Here is a tiny trained network, its code and every weight. The questions are about switching its units off for an input and a target symbol, where a switched-off unit gives its printed mean instead of its output.

import numpy as np


def w(rows, s, z=0):
    codes = np.array(rows[::2]) - 128.0
    scale = np.full(codes.shape[1], s)
    scale[-1] = z or s
    return codes * scale


def norm(h):
    return h / np.sqrt((h * h).mean(-1, keepdims=True) + 1e-5)


def f(y):
    return np.maximum(y, 0)


def softmax(a):
    e = np.exp(a - a.max(-1, keepdims=True))
    return e / e.sum(-1, keepdims=True)


def log_softmax(a):
    a = a - a.max(-1, keepdims=True)
    return a - np.log(np.exp(a).sum(-1, keepdims=True))


def net(x, mask):
    ids = ['ΘΛΠΣαγεζημξφψ'.index(c) for c in x.split()]
    T = len(ids)
    res = E[ids] + P[:T]
    r = norm(res)
    for j in range(2):
        rows = slice(4 * j, 4 * j + 4)
        q, k, v = (r @ M[0][rows].T for M in (Q, K, V))
        z = softmax(np.where(np.tri(T) > 0, q @ k.T / 4**0.5, -1e9)) @ v
        o = O[0][rows]
        res = res + np.where(mask[j], z, o[:, -1]) @ o[:, :-1]
    y = f(norm(res) @ A[0][:, :-1].T + A[0][:, -1])
    res = res + np.where(mask[2:14], y, B[0][:, -1]) @ B[0][:, :-1]
    return log_softmax(norm(res)[-1] @ U[:, :-1].T + U[:, -1])


Q, K, V, O, A, B = {}, {}, {}, {}, {}, {}
E = w([
[107,63,2],'Θ',
[141,119,75],'Λ',
[176,53,17],'Π',
[59,128,27],'Σ',
[67,169,120],'α',
[130,136,86],'γ',
[172,108,85],'ε',
[90,153,105],'ζ',
[80,173,121],'η',
[104,120,47],'μ',
[157,95,70],'ξ',
[26,171,59],'φ',
[143,135,93],'ψ',
],0.0066)
P = w([
[129,114,168],'0',
[124,122,12],'1',
[125,123,145],'2',
[147,123,162],'3',
[134,128,11],'4',
[125,124,145],'5',
[147,124,161],'6',
[136,128,10],'7',
[125,124,146],'8',
[148,124,161],'9',
],0.014)
Q[0] = w([
[49,177,107],'H0',
[153,150,50],'H0',
[93,71,109],'H0',
[160,156,177],'H0',
[107,117,235],'H1',
[74,58,152],'H1',
[61,5,217],'H1',
[201,87,154],'H1',
],0.021)
K[0] = w([
[51,132,134],'H0',
[84,27,130],'H0',
[141,145,75],'H0',
[149,152,168],'H0',
[160,206,146],'H1',
[116,165,38],'H1',
[151,214,3],'H1',
[214,119,139],'H1',
],0.022)
V[0] = w([
[146,137,56],'H0',
[127,158,153],'H0',
[139,86,114],'H0',
[115,58,168],'H0',
[110,1,87],'H1',
[203,97,200],'H1',
[180,72,155],'H1',
[155,71,148],'H1',
],0.0087)
O[0] = w([
[207,144,64,164],'H0',
[117,141,186,88],'H0',
[129,140,74,171],'H0',
[55,99,94,162],'H0',
[45,11,226,255],'H1',
[255,159,201,127],'H1',
[187,104,200,167],'H1',
[157,103,195,170],'H1',
],0.0069,0.0072)
A[0] = w([
[6,127,71,132],'N0',
[140,64,103,116],'N1',
[170,72,85,71],'N2',
[79,174,69,87],'N3',
[139,110,77,148],'N4',
[89,86,139,142],'N5',
[43,122,214,162],'N6',
[117,190,209,253],'N7',
[174,196,84,12],'N8',
[89,96,105,146],'N9',
[74,218,160,133],'N10',
[96,254,239,141],'N11',
],0.009,0.0022)
B[0] = w([
[202,62,171,254],'N0',
[94,151,165,216],'N1',
[108,172,148,194],'N2',
[90,208,113,164],'N3',
[109,139,160,180],'N4',
[135,150,96,211],'N5',
[161,191,97,199],'N6',
[125,175,76,165],'N7',
[178,96,115,140],'N8',
[108,180,114,208],'N9',
[61,110,136,148],'N10',
[121,72,6,161],'N11',
],0.021,0.0058)
U = w([
[77,7,147,176],'Θ',
[167,205,179,71],'Λ',
[11,173,169,173],'Π',
[54,57,33,133],'Σ',
[126,153,70,100],'α',
[219,123,131,36],'γ',
[224,160,174,2],'ε',
[173,208,80,91],'ζ',
[126,155,59,183],'η',
[168,15,107,124],'μ',
[156,114,206,180],'ξ',
[112,140,80,156],'φ',
[203,124,97,100],'ψ',
],0.015,0.0048)

Each question gives the input, a string of symbols that net reads in full, and the target symbol t.
The units are the heads (4 rows each of Q, K, V and O) and the neurons (one row each of A and B). Each row of codes is followed by its name. A weight is (code - 128) times the scale printed after its matrix; where a second scale follows, it is the last column's (O, A, B and U).
mask holds one flag per unit, heads first, then neurons. A switched-off unit (its flag False) gives its mean, the last column of its rows in O or B, instead of its output. The means were averaged over made-up inputs and are rounded, as every weight is.
A unit's drop is (log p(t) with every unit on - log p(t) with that unit switched off) / (log p(t) with every unit on - log p(t) with every unit switched off).
The circuit of an input: a set's keep is (log p(t) with only the set's units on - log p(t) with every unit switched off) / (log p(t) with every unit on - log p(t) with every unit switched off). Starting from the 12 units with the biggest drops (on a tie, the unit counted first), units are removed one at a time, each time the one whose removal leaves the highest keep (on an exact tie, the one counted first), for as long as the keep stays at least 0.8.
circuit, biggest first: the units of the circuit, biggest drop first
most important unit: the unit with the biggest drop
top k neurons: the k neurons with the biggest drops, biggest first
which heads matter: for each layer, one digit per head in row order, 1 if its drop is at least 0.15 and else 0, layers parted by /
input μ Θ γ Λ ζ Π, target Π: which heads matter	00
input ξ Λ Σ Θ Σ ζ Π η, target ξ: circuit, biggest first	H1, N6
input Π Λ ξ ψ Θ Π ξ Λ, target Π: which heads matter	00
input Σ Π ε φ η ξ ζ ζ, target Σ: circuit, biggest first	H1, N3, N0, N6
input Π Π η φ α, target Π: which heads matter	01
input Σ φ Λ Σ ξ, target Σ: most important unit	H1
input ζ ε α ζ Σ ζ, target ζ: which heads matter	11
input Σ Σ ξ Σ Θ Σ Θ ζ Θ Π, target ξ: circuit, biggest first	H1, N0, N9
input Θ ξ Π μ φ, target Θ: circuit, biggest first	H1, N0
input Π Σ φ μ μ μ, target μ: top 3 neurons	N0, N2, N7
input Π γ Θ Λ ε Θ ε Σ, target Π: circuit, biggest first	H1, N1, N11
input Θ μ Λ ξ Λ ε φ η, target Θ: which heads matter	11
input Λ Π μ γ Σ ξ Π Σ, target Λ: top 2 neurons	N0, N2
input Σ μ ξ Π Λ, target Σ: which heads matter	01
input Π Θ γ ζ Σ Σ φ ζ, target Π: which heads matter	00
input Θ Θ Θ Σ α, target Θ: most important unit	H1
input Σ ψ Π ξ η γ Θ Σ Θ, target Θ: top 4 neurons	N0, N6, N11, N7
input Π Σ φ Π Π Π Π ξ, target Π: top 2 neurons	N0, N2
input Θ Π Θ ζ Π Π Π Θ Λ η, target Σ: circuit, biggest first	N11, H0
input Π ε μ Σ μ, target Π: which heads matter	00
input Σ Σ Θ Σ Π Π Θ ε, target Σ: circuit, biggest first	H1
